Here is a tiny trained network, its code and every weight. The questions are about switching its units off for an input and a class, where a switched-off unit gives its printed mean instead of its output.

import numpy as np


def w(rows, s, z=0):
    codes = np.array(rows[::2]) - 128.0
    scale = np.full(codes.shape[1], s)
    scale[-1] = z or s
    return codes * scale


def norm(h):
    return h / np.sqrt((h * h).mean(-1, keepdims=True) + 1e-5)


def f(y):
    return y / 2 * (1 + np.tanh(0.7978845608 * (y + 0.044715 * y**3)))


def log_softmax(a):
    a = a - a.max(-1, keepdims=True)
    return a - np.log(np.exp(a).sum(-1, keepdims=True))


def net(x, mask):
    res = np.array(x, float).reshape(1, 7) / 4 @ E
    u = 0
    for l in range(4):
        y = f(norm(res) @ A[l][:, :-1].T + A[l][:, -1])
        res = res + np.where(mask[u : u + 5], y, B[l][:, -1]) @ B[l][:, :-1]
        u += 5
    return log_softmax(norm(res)[-1] @ U[:, :-1].T + U[:, -1])


A, B = {}, {}
E = w([
[119,41,5,145,142,191,85],'x0',
[88,231,137,17,59,164,56],'x1',
[115,148,136,72,195,84,51],'x2',
[173,123,98,144,126,123,145],'x3',
[90,171,127,146,149,230,187],'x4',
[234,241,208,196,235,118,2],'x5',
[202,120,149,107,47,51,150],'x6',
],0.0078)
A[0] = w([
[177,178,29,145,61,176,162,82],'L0N1',
[65,140,63,138,213,192,139,56],'L0N2',
[122,115,152,248,173,142,202,59],'L0N3',
[148,95,199,195,182,145,224,1],'L0N4',
[62,223,223,59,104,138,147,22],'L0N5',
],0.015,0.0046)
B[0] = w([
[141,67,224,104,177,170,159,193],'L0N1',
[98,112,88,143,134,156,58,193],'L0N2',
[137,130,162,225,73,123,103,230],'L0N3',
[151,154,148,249,72,98,123,211],'L0N4',
[166,217,124,76,24,134,129,255],'L0N5',
],0.018,0.0086)
A[1] = w([
[155,160,85,180,153,160,252,57],'L1N1',
[94,55,91,111,86,102,210,55],'L1N2',
[99,111,53,104,111,146,188,92],'L1N3',
[98,37,91,114,45,123,223,5],'L1N4',
[117,116,94,164,91,103,216,54],'L1N5',
],0.019,0.0024)
B[1] = w([
[148,122,147,148,109,144,30,165],'L1N1',
[117,36,134,56,114,55,140,209],'L1N2',
[163,68,98,118,139,96,84,158],'L1N3',
[136,2,130,90,121,30,228,253],'L1N4',
[130,98,118,147,88,100,119,203],'L1N5',
],0.014,0.0064)
A[2] = w([
[164,197,161,120,230,37,90,74],'L2N1',
[182,126,150,124,190,213,207,14],'L2N2',
[122,169,118,149,172,102,249,13],'L2N3',
[101,178,103,104,97,123,175,25],'L2N4',
[133,146,79,147,174,123,183,5],'L2N5',
],0.019,0.002)
B[2] = w([
[165,162,62,115,187,8,87,253],'L2N1',
[45,112,237,149,172,158,139,154],'L2N2',
[58,130,105,125,92,104,111,115],'L2N3',
[250,109,73,105,131,160,160,218],'L2N4',
[175,117,155,148,121,179,164,107],'L2N5',
],0.014,0.0055)
A[3] = w([
[77,250,163,31,69,118,154,113],'L3N1',
[41,86,3,120,164,210,127,175],'L3N2',
[98,159,72,120,112,71,149,3],'L3N3',
[36,131,129,106,140,194,91,72],'L3N4',
[218,100,236,72,203,118,52,185],'L3N5',
],0.017,0.002)
B[3] = w([
[236,141,130,95,162,162,179,253],'L3N1',
[177,99,113,80,175,164,5,164],'L3N2',
[81,140,125,107,125,135,145,154],'L3N3',
[102,111,98,111,176,144,145,154],'L3N4',
[17,173,96,115,108,162,197,203],'L3N5',
],0.019,0.011)
U = w([
[142,138,173,250,74,105,108,250],'0',
[125,88,105,100,169,198,32,60],'1',
[240,190,142,60,73,161,174,153],'2',
[127,14,157,87,101,62,185,170],'3',
[94,198,78,103,160,32,125,82],'4',
[64,124,190,109,135,189,177,83],'5',
],0.014,0.0022)

Each question gives the input, the list of numbers given to net, and the class t.
The units are the neurons (one row each of A and B). Each row of codes is followed by its name. A weight is (code - 128) times the scale printed after its matrix; where a second scale follows, it is the last column's (A, B and U).
mask holds one flag per neuron, layer by layer. A switched-off neuron (its flag False) gives its mean, the last column of its row in B, instead of its output. The means were averaged over made-up inputs and are rounded, as every weight is.
A unit's drop is (log p(t) with every unit on - log p(t) with that unit switched off) / (log p(t) with every unit on - log p(t) with every unit switched off).
The circuit of an input: a set's keep is (log p(t) with only the set's units on - log p(t) with every unit switched off) / (log p(t) with every unit on - log p(t) with every unit switched off). Starting from the 12 units with the biggest drops (on a tie, the unit counted first), units are removed one at a time, each time the one whose removal leaves the highest keep (on an exact tie, the one counted first), for as long as the keep stays at least 0.8.
circuit, biggest first: the units of the circuit, biggest drop first
unit that matters most: the unit with the biggest drop
top k neurons: the k neurons with the biggest drops, biggest first
drop of u: that unit's drop, to one decimal
input [-8,-6,-4,0,-1,-2,7], class 0: unit that matters most	L0N4
input [1,1,-8,7,-3,1,-4], class 5: circuit, biggest first	(L0N1 L3N5)
input [1,7,8,8,-8,-6,-1], class 3: top 2 neurons	(L0N5 L0N2)
input [2,-8,1,-1,-8,7,5], class 4: circuit, biggest first	(L2N1 L3N5)
input [5,-6,-5,-1,-1,-3,-1], class 0: top 2 neurons	(L0N3 L0N4)
input [0,2,-7,-8,-8,4,-4], class 4: top 2 neurons	(L0N5 L2N1)
input [3,5,-8,7,-2,-5,-4], class 3: top 2 neurons	(L1N4 L1N2)
input [2,0,-7,-7,-3,2,4], class 3: top 2 neurons	(L0N2 L0N3)
input [8,-1,-5,1,-1,4,-2], class 1: top 2 neurons	(L0N2 L3N2)
input [3,1,-4,-5,6,-1,1], class 5: top 2 neurons	(L0N1 L2N2)
input [7,1,2,-3,-1,-4,-2], class 1: drop of L0N2	1.1
input [3,-8,-1,1,-2,2,4], class 0: drop of L2N2	0.0
input [6,1,-5,-1,-2,5,-1], class 5: drop of L3N5	0.1
input [-3,-2,2,-6,-2,8,-2], class 4: circuit, biggest first	(L2N1)
